Below are the code and all the weights of a small trained network. Each question names an input and a class and asks about switching units off, where a switched-off unit gives its printed mean instead of its output.

import numpy as np


def w(rows, s, z=0):
    codes = np.array(rows[::2]) - 128.0
    scale = np.full(codes.shape[1], s)
    scale[-1] = z or s
    return codes * scale


def f(y):
    return y / 2 * (1 + np.tanh(0.7978845608 * (y + 0.044715 * y**3)))


def log_softmax(a):
    a = a - a.max(-1, keepdims=True)
    return a - np.log(np.exp(a).sum(-1, keepdims=True))


def net(x, mask):
    res = np.array(x, float).reshape(1, 5) / 4 @ E
    y = f(res @ A[0][:, :-1].T + A[0][:, -1])
    res = res + np.where(mask, y, B[0][:, -1]) @ B[0][:, :-1]
    return log_softmax(res[-1] @ U[:, :-1].T + U[:, -1])


A, B = {}, {}
E = w([
[131,124,127,130,130],'x0',
[206,56,115,254,105],'x1',
[199,214,232,122,118],'x2',
[125,215,64,208,216],'x3',
[238,159,44,52,87],'x4',
],0.0071)
A[0] = w([
[134,57,214,66,12,53],'n0',
[177,84,135,221,83,62],'n1',
[59,93,201,172,158,51],'n2',
[149,131,127,189,101,151],'n3',
[134,214,81,173,194,91],'n4',
[190,74,118,186,124,64],'n5',
[186,77,133,199,111,115],'n6',
[135,244,155,150,191,180],'n7',
[33,78,177,170,163,61],'n8',
[187,202,229,147,108,147],'n9',
[209,147,38,81,87,103],'n10',
[86,131,205,172,148,74],'n11',
[68,29,3,133,131,65],'n12',
[192,89,153,216,108,121],'n13',
[143,145,113,169,156,220],'n14',
[137,57,191,64,39,65],'n15',
[190,146,35,74,87,97],'n16',
[61,196,168,31,144,154],'n17',
[207,209,254,154,109,3],'n18',
[213,43,156,189,157,70],'n19',
[168,87,228,87,55,84],'n20',
[135,175,100,157,192,150],'n21',
[97,17,154,70,78,119],'n22',
],0.0075,0.0028)
B[0] = w([
[177,123,99,173,198,242],'n0',
[98,183,136,66,184,190],'n1',
[195,226,198,144,83,197],'n2',
[128,127,106,100,146,160],'n3',
[185,51,123,232,206,210],'n4',
[102,171,129,81,175,172],'n5',
[78,152,162,54,181,190],'n6',
[152,106,88,121,148,230],'n7',
[183,212,179,167,63,219],'n8',
[80,110,21,131,40,230],'n9',
[151,181,237,159,87,223],'n10',
[180,176,144,139,71,174],'n11',
[89,180,31,117,2,253],'n12',
[90,158,122,65,177,201],'n13',
[134,95,120,120,133,181],'n14',
[176,128,94,192,218,222],'n15',
[189,218,237,179,93,214],'n16',
[125,143,123,62,203,243],'n17',
[64,136,9,121,1,223],'n18',
[83,167,142,76,184,190],'n19',
[148,98,64,189,166,217],'n20',
[146,78,118,167,158,187],'n21',
[178,138,67,181,159,230],'n22',
],0.0072,0.0052)
U = w([
[174,206,232,184,73,89],'0',
[102,120,50,136,53,127],'1',
[170,77,107,209,198,75],'2',
[94,160,161,30,195,99],'3',
[136,108,142,139,114,255],'4',
[101,6,184,120,98,124],'5',
],0.011,0.0098)

Each question gives the input, the list of numbers given to net, and the class t.
The units are the neurons (one row each of A and B). Each row of codes is followed by its name. A weight is (code - 128) times the scale printed after its matrix; where a second scale follows, it is the last column's (A, B and U).
mask holds one flag per neuron, in row order. A switched-off neuron (its flag False) gives its mean, the last column of its row in B, instead of its output. The means were averaged over made-up inputs and are rounded, as every weight is.
A unit's drop is (log p(t) with every unit on - log p(t) with that unit switched off) / (log p(t) with every unit on - log p(t) with every unit switched off).
The circuit of an input: a set's keep is (log p(t) with only the set's units on - log p(t) with every unit switched off) / (log p(t) with every unit on - log p(t) with every unit switched off). Starting from the 12 units with the biggest drops (on a tie, the unit counted first), units are removed one at a time, each time the one whose removal leaves the highest keep (on an exact tie, the one counted first), for as long as the keep stays at least 0.8.
circuit, biggest first: the units of the circuit, biggest drop first
most important unit: the unit with the biggest drop
top k neurons: the k neurons with the biggest drops, biggest first
drop when u is switched off: that unit's drop, to one decimal
input [-4,-1,2,-1,5], class 0: circuit, biggest first	(n16, n10)
input [-3,-1,-3,-3,4], class 0: most important unit	n16
input [5,-1,6,3,-3], class 1: circuit, biggest first	(n18, n9)
input [-3,4,6,-5,4], class 1: top 3 neurons	(n18, n9, n4)
input [7,-5,-1,2,-7], class 0: circuit, biggest first	(n8, n2)
input [7,-3,8,3,4], class 1: top 2 neurons	(n18, n9)
input [0,7,3,8,8], class 0: top 3 neurons	(n10, n16, n20)
input [-1,5,1,-5,6], class 0: top 2 neurons	(n10, n16)
input [6,-7,1,8,-8], class 0: top 3 neurons	(n8, n2, n11)
input [8,-3,6,8,-6], class 2: top 2 neurons	(n4, n7)
input [-2,-4,-6,8,1], class 2: top 2 neurons	(n4, n18)
input [-3,-2,-1,-2,-5], class 0: top 2 neurons	(n8, n2)
input [5,1,1,-1,7], class 0: top 2 neurons	(n16, n10)
input [-4,6,7,-7,3], class 1: circuit, biggest first	(n18)
input [4,-1,3,8,6], class 2: top 3 neurons	(n4, n7, n21)
input [2,6,4,-2,5], class 3: drop when n17 is switched off	-0.1
input [0,8,5,-3,2], class 3: drop when n13 is switched off	0.1
input [1,7,3,-8,-2], class 2: drop when n22 is switched off	0.1
input [5,5,7,-2,-2], class 1: drop when n13 is switched off	0.0
input [-4,5,-2,-5,3], class 2: top neuron	(n15)
